Below is a small trained network, with its code and all its weights. Each question gives an input and a class and asks what happens when units are switched off, that is, made to give their printed mean instead of their output.

import numpy as np


def w(rows, s, z=0):
    codes = np.array(rows[::2]) - 128.0
    scale = np.full(codes.shape[1], s)
    scale[-1] = z or s
    return codes * scale


def f(y):
    return np.maximum(y, 0)


def log_softmax(a):
    a = a - a.max(-1, keepdims=True)
    return a - np.log(np.exp(a).sum(-1, keepdims=True))


def net(x, mask):
    res = np.array(x, float).reshape(1, 4) / 4 @ E
    y = f(res @ A[0][:, :-1].T + A[0][:, -1])
    res = res + np.where(mask, y, B[0][:, -1]) @ B[0][:, :-1]
    return log_softmax(res[-1] @ U[:, :-1].T + U[:, -1])


A, B = {}, {}
E = w([
[71,73,149,70,202,155,253],'x0',
[187,138,255,103,83,145,150],'x1',
[83,81,149,185,4,77,184],'x2',
[164,102,134,225,179,212,171],'x3',
],0.0099)
A[0] = w([
[104,82,85,84,121,143,214,73],'neuron 0',
[134,171,211,251,145,220,155,145],'neuron 1',
[91,174,87,20,72,73,132,3],'neuron 2',
[103,163,152,9,88,66,104,71],'neuron 3',
[165,106,95,216,149,205,156,30],'neuron 4',
[172,149,224,120,110,135,155,37],'neuron 5',
[117,144,199,107,162,111,178,87],'neuron 6',
[98,82,139,198,36,91,165,88],'neuron 7',
[198,165,116,137,143,128,50,118],'neuron 8',
[102,98,119,83,176,153,163,80],'neuron 9',
[156,175,96,69,211,189,82,91],'neuron 10',
[254,208,117,34,142,190,138,23],'neuron 11',
[68,136,7,200,154,133,140,11],'neuron 12',
[48,45,148,85,158,149,155,93],'neuron 13',
[163,150,110,225,54,94,65,70],'neuron 14',
[174,107,120,217,145,161,163,6],'neuron 15',
[53,83,6,128,150,128,122,47],'neuron 16',
[183,121,251,101,103,163,126,15],'neuron 17',
],0.01,0.0036)
B[0] = w([
[112,189,180,166,100,153,173,196],'neuron 0',
[164,131,95,69,160,147,88,252],'neuron 1',
[187,156,37,63,161,169,157,203],'neuron 2',
[167,120,59,52,139,158,122,223],'neuron 3',
[171,171,45,57,168,173,91,210],'neuron 4',
[176,115,117,178,66,31,69,198],'neuron 5',
[138,186,186,180,101,99,165,184],'neuron 6',
[31,1,67,137,250,165,195,230],'neuron 7',
[80,168,189,191,118,229,209,213],'neuron 8',
[77,198,162,178,118,140,211,192],'neuron 9',
[82,48,107,186,161,108,179,241],'neuron 10',
[98,82,75,175,170,107,177,215],'neuron 11',
[193,107,108,161,76,54,64,205],'neuron 12',
[123,210,171,147,83,177,143,207],'neuron 13',
[44,242,181,149,97,150,191,237],'neuron 14',
[192,182,36,38,159,148,157,192],'neuron 15',
[168,123,143,160,76,15,66,212],'neuron 16',
[159,110,54,194,43,41,77,217],'neuron 17',
],0.0086,0.011)
U = w([
[94,229,155,149,88,152,155,94],'0',
[184,116,108,158,64,39,78,108],'1',
[181,151,79,7,135,158,123,100],'2',
[71,45,110,144,157,133,157,97],'3',
[121,131,152,110,124,133,107,251],'4',
[111,89,205,52,118,153,22,75],'5',
],0.017,0.022)

Each question gives the input, the list of numbers given to net, and the class t.
The units are the neurons (one row each of A and B). Each row of codes is followed by its name. A weight is (code - 128) times the scale printed after its matrix; where a second scale follows, it is the last column's (A, B and U).
mask holds one flag per neuron, in row order. A switched-off neuron (its flag False) gives its mean, the last column of its row in B, instead of its output. The means were averaged over made-up inputs and are rounded, as every weight is.
A unit's drop is (log p(t) with every unit on - log p(t) with that unit switched off) / (log p(t) with every unit on - log p(t) with every unit switched off).
most important unit: the unit with the biggest drop
top k neurons: the k neurons with the biggest drops, biggest first
drop when u is switched off: that unit's drop, to one decimal
input [-1,2,6,2], class 3: top neuron => neuron 7
input [7,2,-8,1], class 3: top 3 neurons => neuron 10; neuron 11; neuron 14
input [4,6,-7,4], class 3: top 4 neurons => neuron 11; neuron 10; neuron 16; neuron 12
input [-8,-2,8,6], class 0: top 3 neurons => neuron 14; neuron 10; neuron 11
input [6,8,5,-8], class 1: top 2 neurons => neuron 17; neuron 5
input [1,-4,3,-5], class 2: top 2 neurons => neuron 2; neuron 17
input [2,5,7,5], class 3: top 2 neurons => neuron 7; neuron 16
input [8,-6,3,-8], class 0: top 2 neurons => neuron 0; neuron 13
input [1,5,7,7], class 2: top 4 neurons => neuron 1; neuron 15; neuron 4; neuron 10
input [-2,5,-5,0], class 1: top 3 neurons => neuron 7; neuron 17; neuron 5
input [3,-2,6,-7], class 2: top 2 neurons => neuron 2; neuron 3
input [7,8,5,3], class 1: top 3 neurons => neuron 17; neuron 5; neuron 14
input [-6,3,4,-5], class 0: drop when neuron 14 is switched off => 1.6
input [5,4,-8,3], class 3: most important unit => neuron 10
input [7,7,-3,-2], class 0: drop when neuron 6 is switched off => 0.5
input [-6,-5,-4,-6], class 0: drop when neuron 8 is switched off => 1.5
